Here is a tiny trained network, its code and every weight. The questions are about switching its units off for an input and a target symbol, where a switched-off unit gives its printed mean instead of its output.

import numpy as np


def w(rows, s, z=0):
    codes = np.array(rows[::2]) - 128.0
    scale = np.full(codes.shape[1], s)
    scale[-1] = z or s
    return codes * scale


def norm(h):
    return h / np.sqrt((h * h).mean(-1, keepdims=True) + 1e-5)


def f(y):
    return y / 2 * (1 + np.tanh(0.7978845608 * (y + 0.044715 * y**3)))


def softmax(a):
    e = np.exp(a - a.max(-1, keepdims=True))
    return e / e.sum(-1, keepdims=True)


def log_softmax(a):
    a = a - a.max(-1, keepdims=True)
    return a - np.log(np.exp(a).sum(-1, keepdims=True))


def net(x, mask):
    ids = ['βεηξστψ'.index(c) for c in x.split()]
    T = len(ids)
    res = E[ids] + P[:T]
    r = norm(res)
    for j in range(2):
        rows = slice(3 * j, 3 * j + 3)
        q, k, v = (r @ M[0][rows].T for M in (Q, K, V))
        z = softmax(np.where(np.tri(T) > 0, q @ k.T / 3**0.5, -1e9)) @ v
        o = O[0][rows]
        res = res + np.where(mask[j], z, o[:, -1]) @ o[:, :-1]
    y = f(norm(res) @ A[0][:, :-1].T + A[0][:, -1])
    res = res + np.where(mask[2:10], y, B[0][:, -1]) @ B[0][:, :-1]
    return log_softmax(norm(res)[-1] @ U[:, :-1].T + U[:, -1])


Q, K, V, O, A, B = {}, {}, {}, {}, {}, {}
E = w([
[159,70,66,185,61],'β',
[124,233,89,203,139],'ε',
[121,43,126,107,193],'η',
[98,105,143,75,40],'ξ',
[254,71,133,196,14],'σ',
[97,103,144,77,40],'τ',
[101,127,91,50,81],'ψ',
],0.0049)
P = w([
[4,154,179,211,160],'0',
[68,112,131,159,116],'1',
[47,127,109,186,132],'2',
[55,124,103,182,133],'3',
[132,107,140,121,110],'4',
[89,103,98,144,120],'5',
[91,105,89,142,122],'6',
[169,119,142,100,110],'7',
[131,104,104,108,118],'8',
[120,104,88,112,123],'9',
[213,138,139,80,115],'10',
[170,126,105,96,126],'11',
[155,124,86,102,136],'12',
[244,160,138,104,123],'13',
],0.0043)
Q[0] = w([
[74,196,180,110,171],'h1',
[2,188,133,216,168],'h1',
[221,189,144,187,145],'h1',
[79,202,151,123,119],'h2',
[101,138,172,130,160],'h2',
[80,165,154,63,138],'h2',
],0.023)
K[0] = w([
[61,163,229,135,170],'h1',
[63,219,134,206,161],'h1',
[250,166,143,92,129],'h1',
[76,147,166,175,90],'h2',
[118,95,175,155,142],'h2',
[128,86,182,152,54],'h2',
],0.02)
V[0] = w([
[113,191,126,38,96],'h1',
[108,141,3,140,146],'h1',
[111,86,104,105,255],'h1',
[72,65,128,66,175],'h2',
[137,223,72,109,14],'h2',
[188,89,141,113,61],'h2',
],0.0081)
O[0] = w([
[88,119,51,121,84,83],'h1',
[178,184,156,71,59,233],'h1',
[160,77,199,181,82,3],'h1',
[227,161,143,145,185,231],'h2',
[76,3,174,188,88,191],'h2',
[93,172,211,161,133,147],'h2',
],0.0067,0.0033)
A[0] = w([
[87,150,161,165,227,4],'n1',
[103,246,144,155,104,21],'n2',
[100,82,162,111,150,166],'n3',
[74,122,133,126,191,110],'n4',
[135,171,195,8,178,193],'n5',
[155,96,104,149,146,144],'n6',
[111,129,133,44,146,147],'n7',
[181,134,118,172,110,131],'n8',
],0.012,0.0027)
B[0] = w([
[133,69,39,145,127,122],'n1',
[13,237,201,96,146,157],'n2',
[175,174,122,84,181,208],'n3',
[154,142,153,137,195,126],'n4',
[245,215,52,66,38,253],'n5',
[111,155,165,158,69,148],'n6',
[152,116,179,113,160,176],'n7',
[126,118,171,166,167,173],'n8',
],0.012,0.0035)
U = w([
[4,219,183,120,125,140],'β',
[78,39,39,136,1,161],'ε',
[252,205,81,93,87,186],'η',
[132,78,153,77,138,6],'ξ',
[125,83,88,135,242,134],'σ',
[130,83,102,114,217,58],'τ',
[189,82,247,239,112,164],'ψ',
],0.0059,0.0023)

Each question gives the input, a string of symbols that net reads in full, and the target symbol t.
The units are the heads (3 rows each of Q, K, V and O) and the neurons (one row each of A and B). Each row of codes is followed by its name. A weight is (code - 128) times the scale printed after its matrix; where a second scale follows, it is the last column's (O, A, B and U).
mask holds one flag per unit, heads first, then neurons. A switched-off unit (its flag False) gives its mean, the last column of its rows in O or B, instead of its output. The means were averaged over made-up inputs and are rounded, as every weight is.
A unit's drop is (log p(t) with every unit on - log p(t) with that unit switched off) / (log p(t) with every unit on - log p(t) with every unit switched off).
The circuit of an input: a set's keep is (log p(t) with only the set's units on - log p(t) with every unit switched off) / (log p(t) with every unit on - log p(t) with every unit switched off). Starting from all 10 units, units are removed one at a time, each time the one whose removal leaves the highest keep (on an exact tie, the one counted first), for as long as the keep stays at least 0.8.
units of the circuit, in order: the units of the circuit, biggest drop first
unit that matters most: the unit with the biggest drop
top k neurons: the k neurons with the biggest drops, biggest first
which heads matter: for each layer, one digit per head in row order, 1 if its drop is at least 0.15 and else 0, layers parted by /
input τ τ ε σ ξ ε ξ ψ ψ ξ β, target ψ: which heads matter => 01
input ψ β τ ψ β η ε ψ ψ, target ψ: units of the circuit, in order => (h1 h2)
input τ ψ τ ξ, target σ: top 2 neurons => (n5 n4)
input β ε ψ σ σ β τ, target β: which heads matter => 01
input σ ψ τ ψ, target β: which heads matter => 01
input ψ ψ τ, target ε: top neuron => (n5)
input ξ β τ, target σ: top 2 neurons => (n5 n4)
input σ ψ ξ ε ψ ξ τ ψ ψ ψ, target σ: which heads matter => 11
input η τ ξ ε, target β: which heads matter => 00
input β ψ ε β ψ η ψ ψ ψ β ψ τ σ τ, target ε: units of the circuit, in order => (h1 h2)
input τ η ξ ψ ε ψ ψ ψ β ξ τ β, target ψ: units of the circuit, in order => (h2 n5)
input τ β σ, target σ: units of the circuit, in order => (h1 n1 n5)
input ψ β ε ε η ψ σ τ, target ψ: units of the circuit, in order => (h1 n5)
input η σ η ψ ξ, target β: unit that matters most => h2
input β ξ σ, target σ: top 2 neurons => (n1 n4)
input τ ψ β ψ τ ψ ψ ξ ψ, target ε: units of the circuit, in order => (h1 h2 n5 n2)
input σ ψ τ ξ, target β: top 2 neurons => (n5 n1)
input ε τ τ ψ ξ ψ ε τ ε ε β ξ, target σ: which heads matter => 11
input β η ψ ψ ε ε β β τ β ξ τ σ, target ε: which heads matter => 01
input η β ψ τ ε ψ β ψ η η β ε τ, target ψ: which heads matter => 11
input η ε ξ ψ β ψ ξ τ τ ε ψ σ, target ψ: units of the circuit, in order => (n5)
input τ β ψ, target σ: top 3 neurons => (n5 n4 n2)
input τ ξ β, target β: top 2 neurons => (n2 n5)
input τ ε η ε η ξ, target ψ: which heads matter => 10
input ξ β β σ ψ η ψ τ ε ψ ψ ξ ε ε, target ε: which heads matter => 01
input τ ψ σ, target ψ: which heads matter => 01
input σ β ψ, target β: top 2 neurons => (n2 n5)
input ψ σ ψ ε σ ψ ε τ, target β: which heads matter => 11
